Below are the code and all the weights of a small trained network. Each question names an input and a class and asks about switching units off, where a switched-off unit gives its printed mean instead of its output.

import numpy as np


def w(rows, s, z=0):
    codes = np.array(rows[::2]) - 128.0
    scale = np.full(codes.shape[1], s)
    scale[-1] = z or s
    return codes * scale


def f(y):
    return y / 2 * (1 + np.tanh(0.7978845608 * (y + 0.044715 * y**3)))


def log_softmax(a):
    a = a - a.max(-1, keepdims=True)
    return a - np.log(np.exp(a).sum(-1, keepdims=True))


def net(x, mask):
    res = np.array(x, float).reshape(1, 5) / 4 @ E
    y = f(res @ A[0][:, :-1].T + A[0][:, -1])
    res = res + np.where(mask, y, B[0][:, -1]) @ B[0][:, :-1]
    return log_softmax(res[-1] @ U[:, :-1].T + U[:, -1])


A, B = {}, {}
E = w([
[124,86,174,112,86,183,2,180,73,154],'x0',
[61,125,228,22,120,142,148,80,102,180],'x1',
[157,97,209,211,196,164,114,137,112,152],'x2',
[110,130,113,133,122,210,152,242,111,139],'x3',
[176,213,143,209,216,160,157,76,133,114],'x4',
],0.0068)
A[0] = w([
[126,85,153,188,163,88,162,51,132,132,106],'N0',
[123,79,134,91,104,137,82,195,134,124,81],'N1',
[141,113,137,141,120,135,5,140,125,123,207],'N2',
[124,194,96,133,115,171,43,130,125,121,57],'N3',
[121,116,173,102,146,114,162,58,135,130,39],'N4',
[125,183,157,155,178,188,235,132,123,136,165],'N5',
[147,96,147,245,189,164,130,227,128,129,83],'N6',
[117,114,202,105,151,179,115,132,123,140,2],'N7',
],0.014,0.0037)
B[0] = w([
[169,213,145,177,175,179,93,86,118,130,212],'N0',
[96,99,186,104,132,151,126,126,109,159,203],'N1',
[95,91,175,76,107,149,71,152,123,139,213],'N2',
[142,87,205,168,157,134,90,112,133,137,158],'N3',
[143,88,167,172,148,178,47,189,107,136,179],'N4',
[173,158,44,183,130,64,197,102,151,103,250],'N5',
[37,52,127,1,46,119,151,186,114,150,254],'N6',
[142,159,32,134,113,94,181,127,152,94,168],'N7',
],0.0093,0.01)
U = w([
[65,52,215,61,83,181,54,153,87,178,123],'0',
[123,140,13,139,96,57,233,128,170,86,255],'1',
[205,189,128,254,226,144,106,62,139,101,24],'2',
],0.0064,0.002)

Each question gives the input, the list of numbers given to net, and the class t.
The units are the neurons (one row each of A and B). Each row of codes is followed by its name. A weight is (code - 128) times the scale printed after its matrix; where a second scale follows, it is the last column's (A, B and U).
mask holds one flag per neuron, in row order. A switched-off neuron (its flag False) gives its mean, the last column of its row in B, instead of its output. The means were averaged over made-up inputs and are rounded, as every weight is.
A unit's drop is (log p(t) with every unit on - log p(t) with that unit switched off) / (log p(t) with every unit on - log p(t) with every unit switched off).
The circuit of an input: a set's keep is (log p(t) with only the set's units on - log p(t) with every unit switched off) / (log p(t) with every unit on - log p(t) with every unit switched off). Starting from all 8 units, units are removed one at a time, each time the one whose removal leaves the highest keep (on an exact tie, the one counted first), for as long as the keep stays at least 0.8.
units of the circuit, in order: the units of the circuit, biggest drop first
top k neurons: the k neurons with the biggest drops, biggest first
drop when u is switched off: that unit's drop, to one decimal
input [-5,0,2,-8,-7], class 2: units of the circuit, in order : N6, N0
input [-2,-7,2,-2,-8], class 0: top 2 neurons : N5, N7
input [-1,-8,-7,7,-2], class 0: units of the circuit, in order : N5
input [0,-8,-8,5,-6], class 0: top 2 neurons : N5, N1
input [-3,7,6,2,-4], class 1: top 2 neurons : N7, N0
input [-5,4,-3,-2,0], class 2: units of the circuit, in order : N6, N4
input [3,8,-4,-1,8], class 2: top 2 neurons : N6, N4
input [-1,-8,2,-8,-5], class 2: top 2 neurons : N6, N0
input [-6,2,-2,-7,-5], class 2: top 3 neurons : N6, N0, N2
input [-5,-6,7,7,6], class 1: top 2 neurons : N5, N6
input [-5,8,6,4,-8], class 1: top 3 neurons : N7, N2, N6
input [-5,-8,6,6,7], class 1: top 2 neurons : N5, N6
input [2,1,4,5,4], class 1: top 2 neurons : N5, N7
input [4,-5,5,-6,6], class 0: top neuron : N6
input [0,-1,7,8,7], class 1: drop when N5 is switched off : 1.3
input [3,6,5,-5,3], class 2: drop when N6 is switched off : 0.3
input [4,-7,-6,2,5], class 0: drop when N5 is switched off : 0.1
